W =
array([[128, 127, 129, 127, 122, 126, 127, 135, 121, 138, 126, 134, 131,
        127],
       [123, 130, 119, 127, 127,  98, 138, 139, 110, 138, 126, 137, 138,
        112],
       [130, 127, 138, 134, 125, 144, 145, 129, 126, 119, 135, 126, 135,
        125],
       [131, 126, 135, 128, 118, 139, 121, 131, 130, 141, 122, 132, 126,
        134],
       [126, 128, 124, 127, 128, 114, 133, 135, 117, 130, 128, 133, 134,
        120],
       [132, 127, 113, 123, 117, 135, 113, 113, 129, 118, 135, 127, 129,
        148],
       [128, 127, 123, 128, 129, 112, 136, 127, 142, 136, 130, 125, 124,
        120],
       [142, 130, 145, 140, 125, 154, 142, 147, 126, 110, 126, 117, 132,
        128],
       [122, 137, 128, 135, 128, 129, 118, 104, 127, 117, 126, 136, 120,
        144],
       [133, 124, 112, 122, 119, 133, 120, 119, 129, 119, 118, 125, 133,
        141],
       [134, 127, 137, 134, 127, 141, 138, 135, 127, 119, 126, 123, 131,
        127],
       [126, 128, 124, 127, 129, 114, 132, 136, 117, 129, 127, 133, 133,
        120],
       [126, 128, 116, 129, 129,  99, 147, 125, 150, 144, 124, 124, 124,
        112],
       [128, 127, 123, 128, 128, 113, 138, 125, 142, 136, 131, 126, 125,
        120],
       [125, 138, 127, 134, 131, 124, 110, 113, 128, 116, 127, 132, 115,
        145]])
W[0][0] => 128
W[:, 9] => [138, 138, 119, 141, 130, 118, 136, 110, 117, 119, 119, 129, 144, 136, 116]
W[8][12] => 120
W[2][-14] => 130
W[-7][13] => 144
W[-7][-7] => 104
W[14][6] => 110
W[-9][-5] => 136
W[-14][5] => 98
W[:, -9] => [126, 98, 144, 139, 114, 135, 112, 154, 129, 133, 141, 114, 99, 113, 124]
W[-4][-1] => 120
W[-13][1] => 127
W[7][13] => 128
W[-4][10] => 127
W[1] => [123, 130, 119, 127, 127, 98, 138, 139, 110, 138, 126, 137, 138, 112]
W[6][10] => 130
W[-15][-6] => 121
W[-7][-4] => 126
W[:, -7] => [135, 139, 129, 131, 135, 113, 127, 147, 104, 119, 135, 136, 125, 125, 113]
W[11][9] => 129
W[:, -1] => [127, 112, 125, 134, 120, 148, 120, 128, 144, 141, 127, 120, 112, 120, 145]
W[-7][-12] => 128
W[:, -14] => [128, 123, 130, 131, 126, 132, 128, 142, 122, 133, 134, 126, 126, 128, 125]
W[7][7] => 147
W[-6][3] => 122
W[14] => [125, 138, 127, 134, 131, 124, 110, 113, 128, 116, 127, 132, 115, 145]
W[0][-11] => 127
W[:, 12] => [131, 138, 135, 126, 134, 129, 124, 132, 120, 133, 131, 133, 124, 125, 115]
W[11][-3] => 133
W[-5][-12] => 137
W[-12][4] => 118
W[3][8] => 130
W[8][-14] => 122
W[4][-6] => 117
W[:, -12] => [129, 119, 138, 135, 124, 113, 123, 145, 128, 112, 137, 124, 116, 123, 127]
W[0][-2] => 131
W[-7] => [122, 137, 128, 135, 128, 129, 118, 104, 127, 117, 126, 136, 120, 144]
W[:, -8] => [127, 138, 145, 121, 133, 113, 136, 142, 118, 120, 138, 132, 147, 138, 110]
W[-5][10] => 126

B =
[[110, 124, 126, 125, 124, 115, 120, 125, 123, 131, 126, 143, 138],
 [128, 127, 124, 131, 129, 126, 130, 133, 134, 135, 129, 132, 135],
 [128, 127, 125, 135, 135, 132, 143, 126, 137, 123, 106, 131, 131],
 [121, 125, 128, 126, 128, 122, 127, 126, 124, 126, 125, 133, 130],
 [133, 135, 138, 123, 123, 137, 122, 117, 118, 114, 130, 114, 110],
 [119, 136, 131, 127, 119, 132, 119, 115, 129, 126, 118, 132, 128],
 [149, 125, 128, 129, 137, 134, 135, 143, 126, 131, 148, 113, 119],
 [132, 130, 124, 134, 129, 133, 132, 131, 140, 135, 122, 130, 136],
 [139, 123, 129, 128, 138, 129, 141, 135, 125, 120, 128, 119, 119],
 [130, 128, 124, 132, 129, 128, 131, 133, 136, 136, 129, 131, 135],
 [131, 130, 127, 131, 128, 133, 131, 129, 134, 129, 123, 127, 129],
 [133, 127, 129, 125, 128, 127, 123, 133, 123, 131, 143, 123, 124]]
Indices start at 0.
row 0 col 0	110
row 7 col 12	136
row 4 col 0	133
row 3 col 4	128
row 2 col 10	106
row 8 col 7	135
row 6 col 10	148
row 0 col 11	143
row 11 col 3	125
row 10 col 8	134
row 3 col 3	126
row 4 col 7	117
row 4 col 9	114
row 8 col 6	141
row 7 col 4	129
row 4 col 12	110
row 3 col 9	126
row 9 col 12	135
row 1 col 11	132
row 1 col 4	129
row 9 col 2	124
row 11 col 6	123
row 10 col 9	129
row 11 col 7	133
row 0 col 8	123
row 1 col 6	130
row 6 col 2	128
row 0 col 6	120
row 3 col 5	122
row 7 col 10	122
row 0 col 12	138
row 7 col 1	130
row 2 col 8	137
row 2 col 6	143
row 2 col 11	131
row 10 col 1	130

M =
[[142 154 140 124 104 105 119 149 130 134 148 144 149]
 [115 139 146 134 154 143 144 132 126 129 112 152 105]
 [130 126 122 110 117 115 130 143 119 151 145 137 151]
 [141 120 129 125 120 112 140 153 137 132 127 119 127]
 [152 123 133 128 128 146 127 111 119 104 107 145 114]]
M[0][-13]: 142
M[:, -2]: [144, 152, 137, 119, 145]
M[3][10]: 127
M[-5][6]: 119
M[2]: [130, 126, 122, 110, 117, 115, 130, 143, 119, 151, 145, 137, 151]
M[:, -6]: [149, 132, 143, 153, 111]
M[-3][8]: 119
M[-4][11]: 152
M[:, -13]: [142, 115, 130, 141, 152]
M[4][-4]: 104
M[0][-6]: 149
M[1][-11]: 146
M[-1][2]: 133
M[3][-1]: 127
M[1][9]: 129
M[2][1]: 126
M[-5][9]: 134
M[:, 10]: [148, 112, 145, 127, 107]
M[4][4]: 128
M[-2][-2]: 119
M[2][0]: 130
M[-1][11]: 145
M[-1][12]: 114
M[-3][-8]: 115
